Each row was made from one walk, in order. Every step used is in the known rows, and no mark comes twice. Write each row's walk.
Known rows:
g > b > c > d > p > f > w > s: [-249   78 -164  -34  179   23  159   82  270   77 -264  -90  113   32
  326  -35  -20  -29   -5  110   32  156  -79 -104   20    0  244  -88
  196  255  256   72   24  187   88 -103  184 -108    8  178  -80   53
  -66   22  -93  112  -14  -73  139  114 -130]
w > s > f > b > c > d > n: [-236   28 -182   45   56   49  205   91  263   35 -188   94  185   66
  283   17   47  -17   17  252  -60  126   -6   28   79 -119  238 -144
  194  193  141   -3  -35   76   79  -87  228  -98   -4   19  -23   24
  -99  -10   -3  113  108   16  -51 -417 -183]
n > l > s > f > w: [ -58  -44  -96    6   92   42  -39  118  236   28 -194  -93  126   79
  350   19    3   -6   51  264  -90  177  -81  -70   14   -4  247 -114
  175  214  103  -67  153  113  126 -126  142 -102  -47  260   48   -5
  -42   67  -69  113 -115  -20  196 -344 -234]
f > s > b > c > g > w: [-310   77  -77   62   59   80 -173  104  222   71 -235 -165   10  -41
  363    6  -38   41   -8  169  114  193  -78 -134    1  -84  225   31
  193  222  177 -174   91   91   91 -138  103 -122  -35  272   26   90
 -198   -7  -89  118 -192  160   81 -142 -139]
l > n > s > f > w > b > c > p: [-177  -22 -189   36   67  135   91   48  269  111 -268   36  224   33
  329    5   41  -22   42  138  -53  153 -121  -25  -58  -63  259  -82
  196  227  167 -116  136  155  108  -86  193  -82   26  169   13   23
   29  -14  -18   50 -184   73  -29    7 -323]
u > d > c > g > p > b > f > s: [-295  214   24    2  241   36   10   65  146   90 -212  -56  129 -119
  331 -103    0  -48   37  198   86  205 -129  -70   17   46  194 -127
  186  224  247  -71   88  275   98 -112  122  -63 -179   58   -3   26
  -33   81  -57  188 -121  -26  104  -14 -124]
w > s > f > b: [-205  -85 -165   63   92   61   22   66  269   32 -202  141   54    7
  278  -16   35  -21   75  228 -115  186   -1   25   31  -84  266 -115
  179  184  139  -90   -6   92   83  -80  159 -113    2  150  -20   -8
 -102   37  -18   97   15  -77   74 -275 -265]
d > u > c > b > f > w > s: [-189   47 -185   38  173  -30 -156   91  267  118 -250 -106   59  -16
  405  -65  -35    5   64  219   29  214  -57 -103  -27 -145  191 -373
  184  206  255  -22  189   98  121  -74  162  -77  -52   40 -103   34
 -130   11  -82  130  137 -139   40  130 -364]
l > n > s > f: [-166  -84  -85  110  187  119  -91  105  242   85 -236  -42  289   40
  336    7  107  -36   99  253  -98  176 -100    6  -83  -87  144  -60
  141  233  -51 -119  140  211   85 -177  208 -116   14  129   31  -63
  -65  -23  -13   45 -182   21   20 -329 -296]
r > u > c > g > p > b > f > w > s: [-227  240 -146  -12  103   21  208   44  187   82 -207  -29  -14  -50
  300  -62  -65   24   77   54   32  282  -64  -84   -6  -38  239 -236
  188  196  290 -179  141   75  161  -43  150  -90  -66  166  -57  118
 -113    5  -41  106   43 -256   35  -38 -264]
u > w > f > s > b: [-253  -94   10   91  199  -20 -157   30  255   45 -271 -193  -62  -75
  393    3   40   18   29  253  -62  218  -75 -100   32  -15  200   11
  191  164  290  -98   32  102  101 -208  153 -142   32  153  -55   15
 -109    5  -65   56 -178  146   49   99 -252]
f > s > l > r > u > w > b > c > d > n: [-128   -9  -89   35    3  -79  204   98  287  -33 -172 -202  167  -22
  207   91  109   32  -30  119 -142  159  -53 -100  124  -55  225  -43
  122  162  187  140   36   10  124 -131  264  -65   -8  -30  -44  -53
 -105  -32   10  173  -80  156  116  -23 -137]
c > b > f > w > s > l > r: [ -20 -146 -280   35  113   24 -208  140  222  -19 -245  -82  -53   35
  238   44  -15   16    9  188  -79  184  -53  -82  -48  -91  298 -293
  200  164  166  -78   44   47  156 -159  168  -95  -50  112  -13   94
 -124    4  -36  199 -127 -112  243  220 -295]
c > d > u > w > f: [-276  114  -19   69  265  -78   53  130  293   62 -194 -216  106    0
  378   11   44    6   54  241   67  187  -66  -95    4 -106  165 -169
  188  199  315   64   94  146   72 -297  225  -95  -11   67 -136  -28
  -49  -55  -67   69   32  -46  126  -40 -337]
g > c > d > p: [-179  174 -125   21  352  -59   11   77  257   68 -169 -109  134   31
  329  -63  -40  -51   34  191  152  241  -90  -20   26   -1  134  -34
  215  294  179  121   39  238   46 -234  233 -110 -101   81 -103  -54
  -59    1  -89  175  -94 -168  283 -169 -145]
p > c > g > b > f > w > s > l > r > d: [ -65  112 -165  -11  133   70  -81  141  185  -10 -168  -76 -187   72
  199  -16   20   35    0  -35  106  222 -119  -59  -20  -77  159  -52
  234  222  137 -190  -35  171   82 -134  210  -82  -40  159   39  126
 -130  -46  -84   49  -88  -33  114  134 -228]
u > c > b > f: [-210  -19 -122   54  296  -14 -108   95  236   99 -279  -87   62  -10
  362   11  -21  -22   81  302   31  242  -79  -93    1 -156  211 -301
  217  232  145  -15  133  129  121 -159  187  -97 -100   39  -13   74
 -303   23  -95  131   -6  -34   98   62 -146]
w > f > s > b > c > d > n > l > r > u: [-100   48  -54   39   16  -68 -152  149  246   25 -200 -343  159   96
  226   78   50   41  -29  281  -57  153 -112  -71   83 -196  106  -74
  108  174  180   39   28   29  117 -155  252 -104   15   95  -73   13
 -113  -49 -105   71  -56  149  131   94  -32]
s > b > c > p: [-206   18 -155   46  112   27  -67   93  298   98 -276  -85   95   17
  332  -25   -3   26   19  249  105  217 -132 -115  -55 -108  251 -106
  203  288  135  -44   24  186  117 -149  175 -122    2  209   -4   39
 -289   -4  -69   77 -174   38  190  240  -19]
r > s > f > w > b: [-111   30 -222   72  108   57   88  129  266   33 -247   17  111  -31
  294   53   22   26  127  143 -101  178   43  -65   10   77  312  -54
  139  197  157 -117   72  127   47 -101  106 -111  -17  129  -21  -28
  -52   49   16  112  -13  -33    2 -277 -353]
w > f > s > l > r > c > g > b: [ -99   19 -126   -6  185  -42 -205  119  175   25 -185 -154   97  -60
  172   33   17    0   -1  107  -97  203 -106  -64   55 -121  147  153
  167  148  187  -76  -36   56   92 -130  155 -137   -6  227  -85 -101
  -17  -12 -124  100 -189  177  238  190 -247]
d > u > c > g > b > f > w > s > l > r: [-216   82 -173   -4   50  -41 -140  110  219   68 -225 -129   80    6
  227  -32    3   71   51   60  -42  206 -112  -87  -38  -78  173 -133
  204  211  250 -187  129   79  144  -41  167  -57   -6  159  -24    0
 -119    8 -116  113   17  -57  155  290 -363]
g > p > f > b > c > d > n > s > l > r: [-113  -98 -149   18  -39   21  104   93  265   21 -183 -191  229  124
  168   53   -1  -15  -40  193   46  127 -148  -87   15  -59  140 -100
  128  262  126   -7  -54  172  168  -80  222  -84  -15  125   80  128
   24  -23   21  108 -146   97  217   83 -146]
l > r > d > n > s > f: [ -62  -75  -54  114  152   65 -105  191  273   39 -186 -196   57   76
  245   80  105   -8   99  312   -4  169 -125   21  -14 -101  181  -52
  160  260   41  -55  -36  243   91 -189  342  -37  -93   27   46   67
 -130  -73  -12   57 -125  -20  120 -470 -105]
u > d > p > c > g > w > f > b: [ -60  211  -48   33  248   57  -37   75  293  102 -176   39   43  -11
  309  -75  -33  -52   37  201   55  141 -235  -20   95  -11  177 -186
  240  226  315 -105  -27  286  105 -174  149  -86  -75  218  -22   85
 -126    5 -121   37 -129   94   37 -153 -269]
w > b > f > s > l: [-269  -57 -186   21  149  -57   -7   95  235    8 -230   11  147  -25
  210   75   45  -18   11  138  -86  203  -35  -52   38 -128  158 -141
  158  157  118 -105   95   30   90 -160  188 -110  -35   68  -20  -71
 -256   84  -42  185  -63   16  152  236 -152]
u > w > s > b > f: [-291 -109 -100   97  185   22 -109   49  264   35 -294 -105  -96  -31
  369  -40   80   37   35  250  -84  228  -63  -90  -15  -37  254 -107
  222  203  159 -104   51  104  107 -171  190 -136   30   55   23   50
 -315    4  -24   74  -67  -85   51  154 -166]
p > c > d > u: [-169  213  -87   40  279  -20   60  145  304   48 -144 -101  192   73
  379  -42   32  -22   47  147  176  182  -87  -89   -5 -132   42 -226
  156  259   52   99  116  231   -3 -215  225  -91  -36   51  -82  -47
 -110  -63  -48   52   71  -67  117 -145 -238]
l > r > u > d: [ -69  -42  -29   84  144   -2  -49  169  304   36 -189 -201   77  -36
  272  -32  101    8  111  235  -76  190 -105  -41   22  -22  265 -179
   92  204   67   85   48  215   83 -174  248  -38 -103   82   -8  -11
 -224  -59  -38  131 -123 -132  236 -218 -183]
p > c > g > d > n: [-195  390  -70   75  358   51  165  126  240   67 -101   16   68   47
  282  -59   21   -4   -5  110  194  235 -217  -84   13  -54   82 -190
  213  255   14 -150   38  269   -7 -268  226  -99  -95  126   61  108
 -170  -60   -6  102  -90  -37   48 -524 -181]
p > f > b > c > d > n > s > l > r > u: [ -34  -19 -112   16  -32  -28  151  140  264  -25 -157 -222  302  177
  163   86   46  -11  -24  190  -25  108 -110  -94   63 -153  160 -167
  114  234  -96  108  -19  147  167 -122  271  -78    2  -15   36   46
 -122  -88  -24   68  -36   14  113 -102 -133]
g > w > f > b: [-217  -93  -77   84  214   61  -40   65  287   65 -204  -23  -49  -51
  332   49  -30  -32   48  221   98  181 -114  -85   11  -98  183 -102
  178  150  325 -176   31   62  105 -205  125 -125   14  273    5   88
 -156   21  -73   60 -133   15   87 -180 -280]
c > d > u > w > b > f > s: [-405  169  -37   59  177 -115   34  115  254   32 -214 -179  108  -50
  387   30   47    5   27  178  -14  197  -14 -113   56  -80  178 -178
  201  204  300  135  186   54   38 -202  228  -59  -49    5 -113  -30
  -40  -13  -48  127  105  -40   61  137 -275]
u > d > n > f: [-217   39   15  144  301   34  154  118  309   85 -194   -8  198  -12
  366  -24   82  -42   91  385   19  138 -118  -22   33   29  200 -343
  145  239  160   26   41  290   96 -172  275  -80 -125   97   40    4
 -290   21   -5  135  -10  -26   36 -632 -148]
g > p > f > s: [-280    7  -56   31  193   24   29   67  241   61 -208 -112   56  -92
  315  -39  -29  -51   24  191   92  220  -66  -93  -12   19  148 -115
  125  222  253  -82   22  163   86  -75  161 -130  -54  263   -7   76
   38   29   25  143  -77  -28  221  -53 -201]
s > l > r > c > g > b > f: [ -61   -9 -182  -16  176  -28 -130  156  178   -7 -184 -142  148   20
  164   33   55   27   26  111  -72  228 -134  -85   -9  -97  209   34
  231  224   23  -40   -9   63  108 -162  177 -106  -43  121   35  -65
 -223  -18  -89  135 -136   -1  292  263 -153]
r > l > s > f > w > b > c > g > d: [ -48  228 -190  -77   26   45   12  142  170   88 -175   23  -96   53
  299   55   31   60   34   80  -16  207  -21  -36   39  -30  295   78
  181  147  121 -144    8   60   78 -230  189  -33  -48  127   32   -1
   11   26  -58  174  -11  -48   88 -158 -313]
p > b > c > g > w > f > s > l: [-257   93 -182  -61  131   80  175   98  151   51 -182    2   61  -37
  193   83  -72    2  -17  139   50  155 -107 -127    7 -168  160  -56
  182   93  198 -206   67  134  168 -175  119 -121    5  220   -8   49
 -210   60 -102  154 -167  142  151  -30 -190]
r > u > c > b > f > s > l: [ -30    8  -82   23  128  -77  -96  104  227   24 -217 -179  147   -4
  292   50   -4  -18   63  188  -45  259  -57  -92   37 -200  171 -285
  137  206   75   26  122   14  188 -116  169 -115  -71    5  -84  -23
 -226   11  -75  164   36  -22  120   30 -165]
f > b > c > d > u > w > s: [-291   -4 -115   37   -2  -27  120   53  299   70 -174  -42   64    4
  386  -65   18    3  -14  195    9  176   -6 -111   84 -102  269 -145
  163  198  255  188   98  146   86 -133  176  -75   -8   38  -67    8
 -102   -4  -60   95   91   11   31  -13 -257]
u > w > b > c > g > p > f: [-389   57 -113  -16  166   46  339   17  266   91 -228  -84  -60  -59
  264  -31    9   38  -12  135   79  226 -111 -145   26    3  341 -113
  267  211  379  -94   -3  136  100 -146  164  -94  -12  137   44  151
 -136   11   -2   82  -77    9  113  241 -216]
b > c > g > w > s > l > r: [-190  -58 -242  -10   53  133   50  135  251   41 -178  -29  -27   12
  147   23   -3   40  -23  117   49  134 -105  -73   -2 -156  284  -43
  180  140  167 -241   12  127  148 -150  181 -103  -24  207   91   96
 -316  -19  -66  163 -160   36  260 -155 -177]
r > u > w > s > l > n > f > b > c > d: [ -85  -54  -34   59   -6    8  215   27  284   -4 -142  -43   68   40
  332  -32  102   13   24  141 -118  203   15  -65   67  -84  278 -175
  113  159  187  168   93   49  175 -132  199 -114   58   62  -16  -46
 -122  -13  -16   75   79  -15    5 -142 -242]
w > s > l > r: [ -91 -206 -240   61  131   26  -67  130  304    6 -200    9   52   -2
  135   -1   89    9   26  169 -126  169  -50  -27  -12 -112  205  -64
   85  151   55 -108    3  164  129 -135  219 -122    4  161    9  -74
 -269   20  -17  165 -176  -55  345  -24 -188]
r > c > b > f > s > l > n: [  22   -6 -174   33  252  -25 -258  125  168   38 -193 -108  220  -64
  354  -27   63  -50   -3  215  -90  239  -49  -95   13 -170  153  -98
  168  181  -11  162   99   22  103 -130  139 -151  -55   15  -62 -130
  -86   -9  -37  173  -49  102   60  173 -245]
u > c > d > n: [-275  142  -42  121  322  -44  200  115  312  100 -226  -84  255    2
  357   10   63  -19   63  252   85  192  -64  -66   59  -72  127 -128
  157  266  161   25  108  185   80 -176  268  -99  -96   61  -32   -9
 -251  -36  -37  111  -29   50   14 -478 -138]
r > u > c > p > b > f: [-195  220  -79    2  232  -50  203   73  233   73 -234  -10  119  -61
  305    9  -25  -29  111  203    5  268 -119 -103    1 -127  183 -304
  188  235  148   37  148  137  161  -81  248  -84  -48   85  -67   16
 -279    0  -65   77   66 -212  108   79  -54]

Which walk is each row?
[ -26  -83 -248  -12  119   -7  -68  136  216  -36 -195 -106   63   78
  282   -5   36   -8    1   75  -61  158    2  -25   41  -75  233  -50
  180  137  106  -25   51   20   98 -156  200  -96  -87   15   -5    8
 -141  -49  -44  202   -4 -101  161   44 -294] -> b > f > w > s > l > r > c > d
[   7  121 -131   56   15   38   53  117  264    1 -140  -75  129   82
  216   36   12   12   38  213  -15  175 -113  -73   68   44  121 -101
  139  285  229   72  -13  154   62  -17  179  -88  -20  164   64   97
  129   11   43   47   20  110  129 -153 -142] -> g > p > c > d > n > l > r > s > f > b
[ -81   15 -278    3   -5   68   48  129  268   30 -256    5   26  -36
  213   55   -7   41   87  154 -138  131  -21  -61   30   65  384  -39
  167  184  247  -38   25  142   67  -16  190  -49  -13  147   26   55
  -15    5   -7  118  -53   26  143   74 -224] -> l > r > s > f > w > b > c > p
[  14  151  -74  -24  122   15 -156  145  219   35 -157 -172 -124  122
  224   -5  -17   14    4  135   67  249 -213  -97   24  -27  207 -124
  269  303  308    0   47  239  116 -164  225  -43 -114  251   38  158
 -118   19 -160   40  -95  -46  262  229  -42] -> n > l > r > d > p > c > g > b > f > w
[ -29  -12  -19   42  197    2 -128  161  245   21 -165 -203   15   12
  151   12  106   30   43   96  113  257 -133  -85  -51  -77  210  110
  169  279  141  -71  -55  222  128 -218  180  -76  -74  145   18  -53
 -143   13  -96   98 -262   21  342   97  -67] -> s > l > r > d > c > g > b
[-204  150 -135  -17  302   44  143    8  223   55 -249  125   61  -85
  344  -72  -23  -66   22  151   72  199 -104 -105  -41   11  241 -194
  217  214  265  -44  101  201  119  -69  174  -99  -51   75  -52   -3
  -65   65  -33  124  -60 -243  126  160  -82] -> d > c > p > b > f > w > s
[-141  178  -15   51  303   43  -72   46  288   69 -229 -112  -69   23
  333 -139   21  -10   -4   67  188  243 -175 -119  -54    8  201  -35
  168  261  186 -143   27  209   70 -158  112 -102  -52  173   33  117
   19   13  -22  147 -158 -159  205   68 -159] -> g > d > c > p > f > w > s > b
[  -8   41 -131   11  -85   30 -119  141  223  114 -179  -33  246  115
  341   67  113    5   53  227  -34  164    0  -23  -20 -186  130   -3
  101  219   51  123   64  147  130 -191  240  -56   37    7  -57 -141
   44  -34  -60   48  107   49  -19  -12 -339] -> r > l > n > s > f > b > c > d > u
[-289  168 -102    8  217   -1  230   32  295  114 -189  -22  -27  -26
  281  -54   22   25   -7  129  -20  253 -180 -110   80    5  347  -82
  266  220  328  -23   74  205   72 -277  176  -57  -69  100   14   91
 -208   53  -67  159 -135    1  158   76 -134] -> u > w > b > c > g > d > p
[-232  157 -265  -16   88   60  164   84  154   33 -191   73    1  -24
  187  -13  -73   28    1   54   45  241  -81  -90  -77   -2  239 -181
  222  187  297 -297   53  118  177 -129  106 -123  -48  291  -10  111
  -58   60   -6  175 -151 -155  208  111 -306] -> c > g > p > b > f > w > s > l
[   6 -116 -108   31  226   43 -109   87  258   46 -253  -87  101   11
  321  -79   56  -43   15  190   43  157 -102  -56  -11  -53  267 -264
  163  198  165  -54   28  196  163 -161  101  -96 -133  -75  -23   -1
 -156   62  -53  224 -111  -53  115   44 -264] -> u > d > c > b > f > w > s > l
[ -88   91 -107   50  143  115  188   62  279   38 -188 -112  186  134
  380   21  -27  -36   41  114  164  160 -157  -25  -28   35   98 -159
  209  304  216 -147   10  162   68 -130  195  -98  -55  115    8  153
  156  -53   55   62  -76    5   12 -416 -301] -> g > p > c > d > n > s > f > w
[ -30 -113   30   63   60  -11  -75  118  268  -29 -150 -130   91   21
  267   24   50  -18   98  230 -133  158  -35  -14   66  -16  219 -212
   61  164  131   61   74  157  151 -111  223  -64  -99  165   19  -53
 -154   35  -54  183  -36    8  278 -306 -172] -> n > f > s > l > r > u > d
[ -15   67  -91   78  171  -19  233   99  342  -35 -168 -197  188  124
  209   86  128   14    5   85  -41  154 -176 -102   66  -94   99 -130
  154  256    2   96   33  142   85 -182  308  -80   26  -79   -7  -14
 -140 -104   27    8 -118   26   77  -90 -165] -> p > c > d > n > s > l > r > u > w > b
[ -60   56  -60    5  216 -116  -36  110  255   29 -144 -252  214  -16
  366  -16   58  -26    5  149  -11  193  -41  -93   93 -159  115   44
  151  160  212  177   56   52   91 -204  164 -131  -33  -12 -166 -165
    6  -49  -73  126   61  133  115   39 -361] -> r > c > d > u > w > f > s > l
[ 119  -47 -100   10   59  -35  -20  119  316    3 -221 -290  273  190
  207   53    7  -19   59   92  -88  140 -136  -61   33  -57  172  -82
  117  268   42  -10   89  210  218 -141  232  -74  -55   96  -28   16
  -71  -54  -88   96 -172  -50  278  -24 -239] -> n > s > l > r > u > c > d > p > f > w
[ -44  152 -182    7  199  -18  150  107  218   32 -177  -33  160   -1
  258   29    2  -18  -18  282  -58  193 -197 -155   33   -7  209 -227
  239  233  230  144   91  123  141  -53  263  -71  -80  140   25   57
 -133    0  -18  120  -48  -80  158   42  -59] -> d > n > l > r > c > p > b > f > w
[-316  100   13   19   98  -52  -58  108  240   34 -239 -335  107   26
  406  -23   34   33   -5  220   57  163  -34 -161   26  -73  159  -73
  179  227  135  106   80  136   82 -132  177  -95   15   49  -40   40
  -51  -50  -58   87   45  105   54  169 -220] -> p > f > s > b > c > d > u > w
[-253   53 -152   49  142   64  300   85  288   54 -184    3  128   88
  387   -2   -3  -21   -4  221   88  107    4  -40   55  -38  253 -258
  160  186  245   17   73  149   86 -152  268  -96  -69   78   -8   78
 -174  -18  -20  153   99  -54   -6 -538 -151] -> b > c > d > n > f > w > s
